Here is a tiny trained network, its code and every weight. The questions are about switching its units off for an input and a class, where a switched-off unit gives its printed mean instead of its output.

import numpy as np


def w(rows, s, z=0):
    codes = np.array(rows[::2]) - 128.0
    scale = np.full(codes.shape[1], s)
    scale[-1] = z or s
    return codes * scale


def f(y):
    return np.maximum(y, 0)


def log_softmax(a):
    a = a - a.max(-1, keepdims=True)
    return a - np.log(np.exp(a).sum(-1, keepdims=True))


def net(x, mask):
    res = np.array(x, float).reshape(1, 3) / 4 @ E
    y = f(res @ A[0][:, :-1].T + A[0][:, -1])
    res = res + np.where(mask, y, B[0][:, -1]) @ B[0][:, :-1]
    return log_softmax(res[-1] @ U[:, :-1].T + U[:, -1])


A, B = {}, {}
E = w([
[99,230,151,53,226,225],'x0',
[83,28,255,142,227,67],'x1',
[169,245,210,104,56,39],'x2',
],0.0085)
A[0] = w([
[171,154,12,90,66,138,40],'neuron 0',
[99,107,163,203,168,126,93],'neuron 1',
[170,47,105,195,47,107,47],'neuron 2',
[175,211,235,103,48,71,4],'neuron 3',
[103,173,134,47,183,204,41],'neuron 4',
[97,47,254,99,170,75,53],'neuron 5',
[107,50,69,150,143,198,33],'neuron 6',
[129,113,171,119,54,80,41],'neuron 7',
[145,78,115,132,115,108,227],'neuron 8',
[131,87,74,174,160,135,3],'neuron 9',
],0.012,0.0056)
B[0] = w([
[60,175,16,116,169,92,220],'neuron 0',
[84,222,101,188,142,87,179],'neuron 1',
[135,197,233,15,189,52,200],'neuron 2',
[76,43,155,184,113,212,250],'neuron 3',
[149,126,195,47,208,102,218],'neuron 4',
[94,138,1,89,95,87,249],'neuron 5',
[86,47,183,177,48,193,194],'neuron 6',
[117,111,167,126,114,115,173],'neuron 7',
[187,141,161,137,170,117,184],'neuron 8',
[74,115,155,117,117,229,157],'neuron 9',
],0.0098,0.013)
U = w([
[87,171,8,132,109,94,77],'0',
[160,162,238,76,175,97,79],'1',
[70,90,190,197,71,206,92],'2',
[187,138,126,176,149,111,250],'3',
],0.013,0.016)

Each question gives the input, the list of numbers given to net, and the class t.
The units are the neurons (one row each of A and B). Each row of codes is followed by its name. A weight is (code - 128) times the scale printed after its matrix; where a second scale follows, it is the last column's (A, B and U).
mask holds one flag per neuron, in row order. A switched-off neuron (its flag False) gives its mean, the last column of its row in B, instead of its output. The means were averaged over made-up inputs and are rounded, as every weight is.
A unit's drop is (log p(t) with every unit on - log p(t) with that unit switched off) / (log p(t) with every unit on - log p(t) with every unit switched off).
The circuit of an input: a set's keep is (log p(t) with only the set's units on - log p(t) with every unit switched off) / (log p(t) with every unit on - log p(t) with every unit switched off). Starting from all 10 units, units are removed one at a time, each time the one whose removal leaves the highest keep (on an exact tie, the one counted first), for as long as the keep stays at least 0.8.
units of the circuit, in order: the units of the circuit, biggest drop first
most important unit: the unit with the biggest drop
top k neurons: the k neurons with the biggest drops, biggest first
drop of u: that unit's drop, to one decimal
input [3,-1,-5], class 2: units of the circuit, in order -> neuron 6
input [3,3,-3], class 3: units of the circuit, in order -> neuron 0; neuron 2; neuron 3
input [-7,-4,8], class 2: top 2 neurons -> neuron 3; neuron 4
input [-2,-5,-6], class 2: top 4 neurons -> neuron 6; neuron 5; neuron 9; neuron 1
input [-5,2,4], class 1: top 2 neurons -> neuron 2; neuron 6
input [-2,-3,-1], class 3: top 3 neurons -> neuron 5; neuron 1; neuron 8
input [-8,-6,7], class 1: top 2 neurons -> neuron 2; neuron 5
input [6,7,-6], class 0: top 2 neurons -> neuron 5; neuron 3
input [7,-6,2], class 1: top 3 neurons -> neuron 4; neuron 5; neuron 1
input [6,-4,0], class 1: top 2 neurons -> neuron 4; neuron 5
input [4,-3,6], class 2: top 2 neurons -> neuron 3; neuron 2
input [-5,3,2], class 1: top 2 neurons -> neuron 2; neuron 0
input [2,8,8], class 0: top 2 neurons -> neuron 5; neuron 6
input [-8,-2,-3], class 1: most important unit -> neuron 2
input [-2,-1,0], class 3: top 2 neurons -> neuron 4; neuron 5
input [0,6,4], class 0: drop of neuron 5 -> 0.8
input [5,-2,8], class 2: drop of neuron 3 -> 1.1
input [7,-6,-5], class 1: drop of neuron 4 -> 1.7
input [0,2,7], class 2: drop of neuron 3 -> 0.2
input [0,-2,7], class 2: most important unit -> neuron 3
